Below are the code and all the weights of a small trained network. Each question names an input and a class and asks about switching units off, where a switched-off unit gives its printed mean instead of its output.

import numpy as np


def w(rows, s, z=0):
    codes = np.array(rows[::2]) - 128.0
    scale = np.full(codes.shape[1], s)
    scale[-1] = z or s
    return codes * scale


def f(y):
    return np.maximum(y, 0)


def log_softmax(a):
    a = a - a.max(-1, keepdims=True)
    return a - np.log(np.exp(a).sum(-1, keepdims=True))


def net(x, mask):
    res = np.array(x, float).reshape(1, 7) / 4 @ E
    y = f(res @ A[0][:, :-1].T + A[0][:, -1])
    res = res + np.where(mask, y, B[0][:, -1]) @ B[0][:, :-1]
    return log_softmax(res[-1] @ U[:, :-1].T + U[:, -1])


A, B = {}, {}
E = w([
[165,91,85,94,66,85],'x0',
[244,76,172,136,134,150],'x1',
[104,38,254,227,97,121],'x2',
[47,28,149,78,158,39],'x3',
[65,84,137,110,152,198],'x4',
[116,86,194,27,220,218],'x5',
[145,55,93,135,4,251],'x6',
],0.0073)
A[0] = w([
[167,62,158,80,110,171,128],'neuron 0',
[127,136,72,58,152,146,104],'neuron 1',
[75,137,111,150,52,149,160],'neuron 2',
[126,188,200,94,163,108,112],'neuron 3',
[173,90,153,152,91,139,147],'neuron 4',
[130,69,116,23,158,154,177],'neuron 5',
[117,159,116,160,72,80,206],'neuron 6',
[91,79,106,191,74,198,157],'neuron 7',
[29,129,191,130,173,150,167],'neuron 8',
[90,87,211,129,159,170,198],'neuron 9',
[106,175,11,85,141,126,240],'neuron 10',
[146,101,172,149,106,190,200],'neuron 11',
[166,186,120,65,116,170,132],'neuron 12',
[149,101,150,113,59,63,208],'neuron 13',
[85,69,159,146,131,59,191],'neuron 14',
[183,137,119,120,57,165,254],'neuron 15',
[173,66,117,60,109,181,200],'neuron 16',
[109,146,130,70,136,168,154],'neuron 17',
[190,160,111,107,109,167,160],'neuron 18',
[86,100,202,130,147,90,180],'neuron 19',
[157,229,108,165,106,92,161],'neuron 20',
[187,203,113,137,180,71,212],'neuron 21',
[145,132,79,63,125,104,174],'neuron 22',
[172,154,130,140,114,55,163],'neuron 23',
],0.012,0.0042)
B[0] = w([
[134,119,198,114,127,101,194],'neuron 0',
[92,125,160,72,109,145,191],'neuron 1',
[85,27,30,191,51,175,180],'neuron 2',
[116,120,137,121,165,119,188],'neuron 3',
[186,102,144,177,121,45,181],'neuron 4',
[106,140,183,60,87,86,212],'neuron 5',
[123,141,70,199,127,106,191],'neuron 6',
[113,75,142,186,83,159,205],'neuron 7',
[60,101,129,84,208,191,207],'neuron 8',
[120,29,198,102,197,148,210],'neuron 9',
[42,177,120,123,72,127,249],'neuron 10',
[188,62,166,146,120,148,196],'neuron 11',
[189,190,116,109,37,172,201],'neuron 12',
[191,88,48,129,147,29,192],'neuron 13',
[138,82,84,80,213,105,201],'neuron 14',
[223,152,109,163,11,125,217],'neuron 15',
[167,133,176,90,57,127,213],'neuron 16',
[112,121,114,55,86,170,181],'neuron 17',
[180,185,147,149,35,196,197],'neuron 18',
[130,69,95,122,216,166,195],'neuron 19',
[62,165,93,254,155,167,220],'neuron 20',
[96,239,126,162,208,122,235],'neuron 21',
[122,183,110,81,120,104,191],'neuron 22',
[145,149,108,167,204,81,190],'neuron 23',
],0.0075,0.013)
U = w([
[233,112,255,173,99,97,9],'0',
[183,198,147,110,73,212,95],'1',
[185,117,82,146,177,32,155],'2',
[91,51,183,98,199,198,164],'3',
[138,91,93,211,63,141,89],'4',
[51,197,190,58,91,118,109],'5',
[103,238,161,225,142,109,228],'6',
],0.0097,0.0014)

Each question gives the input, the list of numbers given to net, and the class t.
The units are the neurons (one row each of A and B). Each row of codes is followed by its name. A weight is (code - 128) times the scale printed after its matrix; where a second scale follows, it is the last column's (A, B and U).
mask holds one flag per neuron, in row order. A switched-off neuron (its flag False) gives its mean, the last column of its row in B, instead of its output. The means were averaged over made-up inputs and are rounded, as every weight is.
A unit's drop is (log p(t) with every unit on - log p(t) with that unit switched off) / (log p(t) with every unit on - log p(t) with every unit switched off).
The circuit of an input: a set's keep is (log p(t) with only the set's units on - log p(t) with every unit switched off) / (log p(t) with every unit on - log p(t) with every unit switched off). Starting from the 12 units with the biggest drops (on a tie, the unit counted first), units are removed one at a time, each time the one whose removal leaves the highest keep (on an exact tie, the one counted first), for as long as the keep stays at least 0.8.
units of the circuit, in order: the units of the circuit, biggest drop first
unit that matters most: the unit with the biggest drop
top k neurons: the k neurons with the biggest drops, biggest first
drop of u: that unit's drop, to one decimal
input [-1,-5,1,7,-8,-5,-5], class 2: units of the circuit, in order : [neuron 14]
input [5,0,7,6,-2,-1,5], class 2: units of the circuit, in order : [neuron 13; neuron 14]
input [1,-4,1,3,-7,-4,0], class 2: top 2 neurons : [neuron 13; neuron 14]
input [2,8,-6,-3,0,0,-5], class 6: top 3 neurons : [neuron 21; neuron 20; neuron 23]
input [-2,0,-1,0,-2,2,-1], class 5: units of the circuit, in order : [neuron 20; neuron 11; neuron 15]
input [-7,8,-5,2,6,-3,-4], class 5: units of the circuit, in order : [neuron 20; neuron 11; neuron 13]
input [-3,-2,6,-5,3,1,3], class 3: top 3 neurons : [neuron 9; neuron 8; neuron 12]
input [4,-7,-5,-3,1,2,1], class 5: top 2 neurons : [neuron 10; neuron 1]
input [4,-3,-7,5,-7,1,-1], class 5: top 3 neurons : [neuron 1; neuron 10; neuron 22]
input [0,1,1,-3,-6,7,-5], class 3: top 3 neurons : [neuron 15; neuron 10; neuron 6]
input [3,-6,-5,0,-6,-7,3], class 6: top 2 neurons : [neuron 20; neuron 21]
input [-7,-3,-7,1,7,8,3], class 5: drop of neuron 5 : 0.2
input [5,-4,3,-3,4,3,-4], class 3: drop of neuron 7 : 0.0
input [-7,7,4,4,-4,-5,8], class 0: unit that matters most : neuron 4
input [5,-2,3,-8,-5,8,7], class 0: drop of neuron 4 : 0.1
input [4,3,-1,-1,-1,3,-4], class 5: drop of neuron 7 : 0.1
